Here is a tiny trained network, its code and every weight. The questions are about switching its units off for an input and a class, where a switched-off unit gives its printed mean instead of its output.

import numpy as np


def w(rows, s, z=0):
    codes = np.array(rows[::2]) - 128.0
    scale = np.full(codes.shape[1], s)
    scale[-1] = z or s
    return codes * scale


def norm(h):
    return h / np.sqrt((h * h).mean(-1, keepdims=True) + 1e-5)


def f(y):
    return np.maximum(y, 0)


def log_softmax(a):
    a = a - a.max(-1, keepdims=True)
    return a - np.log(np.exp(a).sum(-1, keepdims=True))


def net(x, mask):
    res = np.array(x, float).reshape(1, 3) / 4 @ E
    u = 0
    for l in range(2):
        y = f(norm(res) @ A[l][:, :-1].T + A[l][:, -1])
        res = res + np.where(mask[u : u + 12], y, B[l][:, -1]) @ B[l][:, :-1]
        u += 12
    return log_softmax(norm(res)[-1] @ U[:, :-1].T + U[:, -1])


A, B = {}, {}
E = w([
[173,179,78,170,105,182,150,111,30],'x0',
[166,76,2,127,41,102,92,77,184],'x1',
[245,55,139,104,126,87,119,171,129],'x2',
],0.0069)
A[0] = w([
[182,122,195,59,137,71,68,160,150,19],'0.n0',
[129,94,117,90,148,138,149,137,182,18],'0.n1',
[142,93,69,116,79,107,106,66,178,93],'0.n2',
[47,168,149,169,119,140,107,71,101,86],'0.n3',
[144,186,71,183,129,155,168,33,72,110],'0.n4',
[121,121,199,92,97,170,165,155,108,1],'0.n5',
[200,95,144,109,111,128,186,194,102,95],'0.n6',
[2,120,178,111,148,101,130,143,198,154],'0.n7',
[166,162,127,149,121,188,182,155,53,105],'0.n8',
[141,208,90,138,121,142,158,117,108,48],'0.n9',
[105,176,141,100,150,160,151,188,67,44],'0.n10',
[144,141,211,158,199,125,127,159,60,78],'0.n11',
],0.0091,0.0045)
B[0] = w([
[130,127,81,228,173,95,135,243,125,187],'0.n0',
[134,108,226,120,151,62,162,36,131,149],'0.n1',
[228,202,167,155,57,156,200,89,136,229],'0.n2',
[142,186,52,55,82,149,80,115,117,202],'0.n3',
[41,45,165,198,131,77,41,191,92,224],'0.n4',
[197,103,108,114,103,70,166,111,116,146],'0.n5',
[66,248,117,103,152,99,154,182,125,194],'0.n6',
[115,89,74,23,216,104,45,99,17,254],'0.n7',
[75,72,97,167,121,105,48,90,81,206],'0.n8',
[118,123,159,214,121,145,97,113,75,168],'0.n9',
[187,188,118,60,89,111,165,55,161,179],'0.n10',
[228,183,200,140,116,106,161,173,254,206],'0.n11',
],0.0063,0.0086)
A[1] = w([
[143,165,151,111,137,111,130,182,113,141],'1.n0',
[3,25,134,131,148,190,94,167,59,4],'1.n1',
[196,66,150,121,214,90,138,145,152,79],'1.n2',
[99,189,50,133,86,195,109,103,126,158],'1.n3',
[168,99,161,222,67,193,213,135,254,95],'1.n4',
[76,159,40,131,112,153,124,138,91,152],'1.n5',
[153,148,102,159,56,156,242,147,173,124],'1.n6',
[162,190,160,82,202,159,129,191,192,78],'1.n7',
[57,94,105,80,181,133,116,112,147,121],'1.n8',
[143,44,156,174,94,121,104,115,68,106],'1.n9',
[120,105,104,168,98,141,100,186,86,126],'1.n10',
[113,159,213,203,104,140,100,102,162,130],'1.n11',
],0.01,0.0035)
B[1] = w([
[129,79,101,116,143,139,197,109,159,236],'1.n0',
[139,158,166,246,44,91,47,202,78,233],'1.n1',
[77,162,109,221,87,141,101,133,98,238],'1.n2',
[124,99,148,193,161,102,130,193,97,253],'1.n3',
[206,189,183,109,74,112,208,165,137,218],'1.n4',
[138,105,150,173,77,112,81,124,138,246],'1.n5',
[175,145,199,119,80,113,159,120,102,235],'1.n6',
[90,92,84,87,139,155,120,105,156,244],'1.n7',
[184,149,157,116,100,164,130,90,116,213],'1.n8',
[110,169,124,113,174,144,91,115,105,224],'1.n9',
[116,132,121,90,171,154,109,98,123,235],'1.n10',
[181,105,126,133,73,117,194,141,140,208],'1.n11',
],0.011,0.0053)
U = w([
[136,129,103,8,149,143,122,38,123,178],'0',
[215,155,154,162,63,93,231,166,125,184],'1',
[81,99,146,127,106,200,146,127,133,20],'2',
[111,80,152,139,125,216,140,116,142,2],'3',
[109,129,117,189,98,101,13,112,42,167],'4',
[65,111,46,152,208,100,156,185,171,107],'5',
],0.016,0.0053)

Each question gives the input, the list of numbers given to net, and the class t.
The units are the neurons (one row each of A and B). Each row of codes is followed by its name. A weight is (code - 128) times the scale printed after its matrix; where a second scale follows, it is the last column's (A, B and U).
mask holds one flag per neuron, layer by layer. A switched-off neuron (its flag False) gives its mean, the last column of its row in B, instead of its output. The means were averaged over made-up inputs and are rounded, as every weight is.
A unit's drop is (log p(t) with every unit on - log p(t) with that unit switched off) / (log p(t) with every unit on - log p(t) with every unit switched off).
The circuit of an input: a set's keep is (log p(t) with only the set's units on - log p(t) with every unit switched off) / (log p(t) with every unit on - log p(t) with every unit switched off). Starting from the 12 units with the biggest drops (on a tie, the unit counted first), units are removed one at a time, each time the one whose removal leaves the highest keep (on an exact tie, the one counted first), for as long as the keep stays at least 0.8.
circuit, biggest first: the units of the circuit, biggest drop first
top k neurons: the k neurons with the biggest drops, biggest first
k most important neurons of layer l: the k neurons of layer l with the biggest drops, biggest first
drop of u: that unit's drop, to one decimal
input [1,-3,0], class 1: circuit, biggest first => [0.n11]
input [2,3,-1], class 1: top 4 neurons => [0.n7; 0.n2; 0.n8; 1.n11]
input [6,-7,-5], class 1: top 3 neurons => [0.n11; 0.n7; 1.n11]
input [-8,7,-7], class 0: 3 most important neurons of layer 1 => [1.n1; 1.n2; 1.n8]
input [-8,6,-1], class 0: top 4 neurons => [0.n7; 1.n1; 0.n4; 1.n3]
input [-2,-8,3], class 5: top 3 neurons => [0.n2; 1.n7; 0.n7]
input [-1,-8,1], class 5: 2 most important neurons of layer 1 => [1.n7; 1.n2]
input [-3,2,1], class 1: top 3 neurons => [0.n2; 0.n4; 0.n8]
input [-2,-5,1], class 5: top 3 neurons => [0.n7; 1.n2; 1.n7]
input [0,-3,0], class 0: 2 most important neurons of layer 0 => [0.n2; 0.n10]
input [-5,1,4], class 5: 2 most important neurons of layer 0 => [0.n0; 0.n8]
input [-6,-7,0], class 5: top 3 neurons => [0.n11; 1.n2; 0.n0]
input [-1,0,6], class 5: 3 most important neurons of layer 0 => [0.n6; 0.n2; 0.n11]
input [-5,7,0], class 1: circuit, biggest first => [0.n2]
input [3,0,7], class 5: top 2 neurons => [0.n2; 0.n6]
input [2,5,-2], class 1: top 2 neurons => [0.n7; 0.n2]
input [-1,-5,1], class 5: top 3 neurons => [0.n2; 0.n7; 1.n7]
input [-6,4,-2], class 0: top 2 neurons => [0.n7; 1.n1]
input [2,-7,-2], class 0: 2 most important neurons of layer 0 => [0.n11; 0.n2]
input [-8,8,-4], class 0: most important neuron of layer 1 => [1.n1]
input [-5,-6,3], class 5: drop of 1.n5 => 0.0
input [2,3,1], class 1: drop of 0.n7 => 5.2
input [1,-6,-3], class 0: drop of 0.n11 => 0.2
